[147 156 144 116 119 133 145] out 156, 116

[107 143 131 146 125 135] out 146, 107

[142 140 137 155 140 135 148] out 155, 135

[141 131 155 138 111] out 155, 111

[123 150 115 125 133] out 150, 115

[142 156 154 101 128] out 156, 101

[103 131 106 100 149 131] out 149, 100

[[131 157 140 141]
 [124 100 126 142]
 [149 140 153 141]] out 157, 100
---
[[128 127 136 116 115]
 [125 126 101 132 132]
 [133 120 131 135 106]] | 133

[[145 147 113 115 126 147 134]
 [106 117 146 121 143 125 117]
 [118 123 130 134 120 129 114]] | 118

[[119 152 126 120]
 [133 118 130 124]
 [114 127 108 153]] | 114

[[122 125 127 126 116 120 115]
 [132 127 129 124 123 128 130]
 [142 115 111 130 105 123 131]] | 142

[[129 137 115 129 130 123]
 [113 138 123 136 147 127]
 [117 133 120 131 157 123]] | 117

[[132 144 131 115 150 146]
 [114  98 105 115 129 134]
 [127 126 138 140 107 106]] | 127

[[105 145 146 119 137]
 [148 116 107 157 126]
 [122 125 144 134 153]] | 122

[[151 151 126 126 142 108]
 [143 142 121 126 145 108]
 [109 110 130 124 121 147]] | 109

[[108 121 131 143 149 128 117]
 [149 127 131 118 115 138 129]
 [133 151 133 129 123 120 141]] | 133

[[136 131 134 131]
 [131 153 128 131]
 [128 134 133 131]] | 128
---
((124, 119, 142, 112), (105, 104, 118, 100), (107, 103, 112, 103)) Out: 118
((125, 128, 122, 102), (124, 134, 116, 138), (143, 108, 146, 130)) Out: 116
((106, 103, 131, 106), (137, 107, 115, 137), (149, 128, 156, 132)) Out: 115
((139, 139, 133, 122), (115, 138, 131, 105), (110, 121, 135, 134)) Out: 131
((111, 147, 147, 146), (124, 133, 133, 130), (132, 119, 119, 106)) Out: 133
((129, 117, 127, 125), (120, 117, 133, 140), (122, 117, 138, 106)) Out: 133
((121, 133, 154, 152), (134, 125, 122, 117), (116, 130, 150, 155)) Out: 122
---
[[106 127 141 103]
 [107 150 131 101]
 [150 145 137 130]] ans = 131

[[131 145 149 128 121 123 128]
 [144 126 126 128 139 123 128]] ans = 126

[[158 125 123 105]
 [110 122 118 138]] ans = 118

[[117 121 125 132 127 136 110]
 [114 130 121 133 132 127 141]
 [128 132 135 138 126 115 153]] ans = 121

[[108 107 125 110 140 125 115]
 [109 106 148 139 133 110 112]] ans = 148

[[145 129 149 122 156]
 [101 131 108 136  99]] ans = 108

[[115 101 102 118 105 111]
 [110 137 114 129 106 116]] ans = 114

[[127 111 108 113 135]
 [125 106 106 120 133]] ans = 106
---
[[100 132 122 128]
 [114 129 122 129]
 [130 126 124 133]] 132

[[117 128 130 105 147 135]
 [149 131 130 110 124 125]
 [149 143 129 128 124 124]] 128

[[148 138 136 108 113]
 [141 129 123 106 100]
 [128 116 146 132 136]] 138

[[126 146 124 122]
 [124 105 131 134]
 [132 129 130 129]] 146

[[123 132 124 149]
 [121 125 117 149]
 [148 147 107 143]] 132

[[103 129 129 143 141 128]
 [122 129 129 104 146 128]
 [120 127 127 151 128 129]] 129
---
Input:
[[127 123 138 136]
 [117 122 152 137]]
Output: 152

Input:
[[126 126 118 104 112]
 [116 114 150 138 152]
 [115  99 126 103 113]]
Output: 138

Input:
[[149 121 123 152 136 120]
 [114 144 121 111 128 142]]
Output: 128

Input:
[[125 117 143 120]
 [142 128 112 144]
 [153 129 104 157]]
Output: 112

Input:
[[133 126 114 149 137 145]
 [135 103 119 136 108 139]
 [116 128 143 108 115 109]]
Output: 108

Input:
[[100 131 144 127 113 118 132]
 [148 117 113 125 121 130 132]
 [124 122 128 125 113 122 133]]
Output: 130
---
[[127 146 123 127]
 [148 124 152 136]
 [152 126 132 115]] | 126

[[115 137 149 134 123 134]
 [116 140 126 140 104 112]
 [132 124 137 112 144 140]] | 112

[[104 111 143 112]
 [115 119 128 113]
 [144 135 112 130]] | 135

[[129 138 127 123 123 150 140]
 [141 121 132 134 117 139 137]
 [144 110 142 139 115 124 134]] | 115

[[106 144 138 122 111]
 [118 127 158 130 128]
 [135 107 140 155 105]] | 140

[[132 130 125 128 127 124]
 [122 109 132 122 133 134]
 [133 112 101 118 134 121]] | 118

[[125 114 154 138 151 147]
 [128 122 153 147 148 141]
 [108 113 138 105 138 146]] | 105

[[134 115 119 152]
 [126 137 121 122]
 [111 119 120 112]] | 119
---
[136 137 149 144 152]: 144

[[147 136 129 119 122 155]
 [118 121 125 133 130 111]]: 136

[[100 114 142 107]
 [116 141 123 129]]: 129

[118 137 125 117 127 118 149]: 127

[103 141 125 102]: 103

[135 109 131 143 114 142 102]: 135

[136 135 114 145 151]: 136

[115 116 132 153 114]: 116

[120 104 138 135 109 144]: 135
---
[[129 130 123 141 127 134]
 [122 128 129 126 122 120]
 [132 131 119 142 127 127]
 [100 124 129 141 134 134]
 [135 123 134 150 125 130]]: 132

[[127 130 143 130 141 130 127 127 127 127 127 127 130]
 [144 127 127 127 127 130 127 133 127 131 144 138 138]
 [137 128 150 128 149 132 127 128 128 127 143 127 146]
 [150 130 127 127 136 147 127 137 127 127 147 127 147]
 [127 136 134 130 140 137 130 128 135 127 127 127 128]
 [127 135 127 137 127 127 152 153 156 148 127 137 127]
 [151 130 127 127 136 147 127 138 127 127 148 127 147]
 [147 130 127 127 131 143 127 141 128 127 144 128 142]
 [140 127 138 128 129 127 127 127 128 136 146 146 140]]: 151

[[130 136 122 130 135 121 129 133 133 135 133]
 [128 134 126 125 135 124 124 130 133 130 134]
 [125 136 129 120 138 122 119 130 134 127 136]
 [131 129 121 139 127 122 140 137 123 137 122]
 [129 136 128 120 137 128 115 123 141 127 141]
 [119 124 142 114 128 137 112 121 130 112 131]
 [109 121 150 111 128 133 111 129 118 106 121]
 [126 115 129 140 114 133 142 133 112 128 111]
 [120 113 141 126 117 140 127 126 116 115 116]
 [116 134 135 120 137 118 122 140 121 123 124]
 [126 131 123 138 129 117 142 144 117 137 117]]: 120

[[136 106 115 117 128 146]
 [126 122 124 116 124 129]
 [126 130 126 129 123 127]
 [130 130 123 121 132 132]
 [126 126 133 125 131 126]
 [129 125 130 128 136 131]]: 130

[[121 115 121 120 140 129 138 146 124 140 134 139 117 112]
 [136 127 132 131 129 121 137 134 139 132 144 133 119 126]
 [105 120 122 129 131 119 115 122 115 138 129 129 119 127]
 [126 138 129 149 127 107 128 110 129 120 120 113 128 128]
 [138 124 125 129 131 134 113 112 129 144 114 123 134 141]
 [137 126 130 146 144 116 126 114 122 146 120 125 119 122]]: 126
---
[[136 132 117 115 114 124]
 [120 102 129 125 127 142]
 [135 142 124 112 116 157]] value 102

[[144 110 127 132]
 [150 106 141 117]] value 110

[[122 111 132 149 144 119]
 [106 139 122 135 115 140]
 [140 144 136 128 120 119]] value 139

[[127 123 122 108 122 137]
 [132 100 121 117 113 130]
 [117 109 118 117 111 130]] value 100

[[152 130 135 154]
 [144 131 134 144]
 [150 120 128 144]] value 131

[[132 122 114 124 130 134 142]
 [130 124 118 121 131 134 145]
 [137 119 106 135 126 133 134]] value 124

[[135 118 125 123]
 [106 117 147 158]
 [112 129 125 120]] value 117

[[101 112 116 126 103]
 [155 140 152 143 102]
 [111 141 108 122 134]] value 140
---
[120, 146, 138, 103, 149] → 138
[126, 116, 151, 139, 133, 135] → 139
[135, 125, 132, 144, 128, 122, 152] → 128
[135, 121, 129, 154] → 121
[133, 154, 132, 124, 120] → 132
[115, 113, 113, 103, 120, 125, 114] → 120
[102, 142, 156, 157, 126, 129, 126] → 126
---
[113 127 156 118] value 127

[[130 148 100 144 102 120]
 [156 135 100 116 118 155]] value 144

[[137 114 142 127]
 [140 129 150 142]] value 114

[116 108 109 139 120 124 107] value 120

[[127 104 126 120 137]
 [127 120 124 125 141]] value 126

[151 135 129 127 103 114 131] value 103

[126 123 128 100] value 123
---
[145 106 123 121]: 145

[[104 118 104 112 144 115]
 [108 150 121 109 143 135]
 [107 145 125 107 145 134]]: 125

[[127 123 124 126]
 [104 127 115 111]]: 104

[136 106 142 132 133]: 106

[118 132 155 145 136]: 132

[[125 123 120 126 120 139 127]
 [125 116 111 122 115 154 127]
 [118 134 120 121 141 141 152]]: 121
